[[ 41 -15 -27 -34  18  59]
 [  3   1 -21 -19  -2  28]
 [ 42  15 -22 -16 -25   5]
 [  1  -6  40  15 -22  10]
 [-58  36  35 -10  -3  38]
 [  9  -1 -50 -29   7  38]
 [ 47 -27  23  15   2 -32]
 [-13  -6 -21   9 -29 -36]
 [-30  13   0 -34   6  72]
 [ -8  28  -4  -4   4   1]
 [ 28  18 -49 -36   3  29]
 [ -6  11  15  19 -11 -17]]
->
[[ 59  18 -34 -27 -15  41]
 [ 28  -2 -19 -21   1   3]
 [  5 -25 -16 -22  15  42]
 [ 10 -22  15  40  -6   1]
 [ 38  -3 -10  35  36 -58]
 [ 38   7 -29 -50  -1   9]
 [-32   2  15  23 -27  47]
 [-36 -29   9 -21  -6 -13]
 [ 72   6 -34   0  13 -30]
 [  1   4  -4  -4  28  -8]
 [ 29   3 -36 -49  18  28]
 [-17 -11  19  15  11  -6]]

[[ 40  33  26]
 [ 33  37  22]
 [ 33  26  33]
 [ 22 -29 -67]
 [ -2  24  40]
 [ 24  40  33]
 [ 26  33  37]]
->
[[ 26  33  40]
 [ 22  37  33]
 [ 33  26  33]
 [-67 -29  22]
 [ 40  24  -2]
 [ 33  40  24]
 [ 37  33  26]]

[[  6 -72  36  47]
 [-23  23 -24  39]
 [-24 -38  42  53]
 [-23   4  14  -2]]
->
[[ 47  36 -72   6]
 [ 39 -24  23 -23]
 [ 53  42 -38 -24]
 [ -2  14   4 -23]]

[[-45 -18 -15  19  39 -36  42 -31  25]
 [-58  -1  -6 -35   4 -41   0   5  43]
 [-16 -11 -29  10  77  31  -4 -12 -28]
 [-35 -25 -16  29  32 -48  32  18  10]
 [ 17 -51  12 -30  30   7  21   7  36]
 [ -9  27 -24  51  -7   0  -7 -16   6]
 [-29 -17  12  36 -62 -49  15  20  30]
 [ -1  -1   6 -50  -3  -3  10   2   5]
 [-36 -20 -12  56  17 -52  47  -3   6]
 [ -8 -15   8 -39  -2   5  12  36  28]]
->
[[ 25 -31  42 -36  39  19 -15 -18 -45]
 [ 43   5   0 -41   4 -35  -6  -1 -58]
 [-28 -12  -4  31  77  10 -29 -11 -16]
 [ 10  18  32 -48  32  29 -16 -25 -35]
 [ 36   7  21   7  30 -30  12 -51  17]
 [  6 -16  -7   0  -7  51 -24  27  -9]
 [ 30  20  15 -49 -62  36  12 -17 -29]
 [  5   2  10  -3  -3 -50   6  -1  -1]
 [  6  -3  47 -52  17  56 -12 -20 -36]
 [ 28  36  12   5  -2 -39   8 -15  -8]]

[[-10 -63  -7  22 -59  91  56  10  39  15 -24]
 [ 10 -48 -37 -29 -78  57   2 -11  43  15 -36]
 [-71  40  20  43  47   3  19  -4   2  -8  -5]]
->
[[-24  15  39  10  56  91 -59  22  -7 -63 -10]
 [-36  15  43 -11   2  57 -78 -29 -37 -48  10]
 [ -5  -8   2  -4  19   3  47  43  20  40 -71]]

[[  1 -37  81 -43 -19]
 [ 14 -72 -65  80 -26]
 [ -9 -70  55  42  79]
 [ 42  35 -41 -56  16]
 [-73  51 -76 -39   1]
 [  0 -35  62 -16 -63]
 [-60  36 -34  -3  83]
 [  9  65  42  66   5]
 [ 52  71 -47 -25  32]
 [-53 -41  51   8  67]]
->
[[-19 -43  81 -37   1]
 [-26  80 -65 -72  14]
 [ 79  42  55 -70  -9]
 [ 16 -56 -41  35  42]
 [  1 -39 -76  51 -73]
 [-63 -16  62 -35   0]
 [ 83  -3 -34  36 -60]
 [  5  66  42  65   9]
 [ 32 -25 -47  71  52]
 [ 67   8  51 -41 -53]]

[[ 68 -25  40   5   6 -44 -14 -14  11]
 [ 24 -20  -3 -17  56  23 -39  41   1]
 [ -1  -7 -18  27  25   2 -43  76 -10]
 [ 57 -16  30  11   8 -27   2  -4   3]
 [ -5 -16 -42 -50  72 -23  21  -4 -36]
 [ -9  -5 -39  19  17 -17 -50  76   9]
 [  0 -29  -3  43 -22 -29 -40  34  29]
 [  1  19  33   7   6 -26  45 -21 -10]]
->
[[ 11 -14 -14 -44   6   5  40 -25  68]
 [  1  41 -39  23  56 -17  -3 -20  24]
 [-10  76 -43   2  25  27 -18  -7  -1]
 [  3  -4   2 -27   8  11  30 -16  57]
 [-36  -4  21 -23  72 -50 -42 -16  -5]
 [  9  76 -50 -17  17  19 -39  -5  -9]
 [ 29  34 -40 -29 -22  43  -3 -29   0]
 [-10 -21  45 -26   6   7  33  19   1]]

[[-87   5  18  22  15 -30  -6  43 -24  -4]
 [-87   3  31  22   9 -30   4  42 -26  -7]
 [-44   5 -15  10  19 -16 -21  22 -12   2]]
->
[[ -4 -24  43  -6 -30  15  22  18   5 -87]
 [ -7 -26  42   4 -30   9  22  31   3 -87]
 [  2 -12  22 -21 -16  19  10 -15   5 -44]]
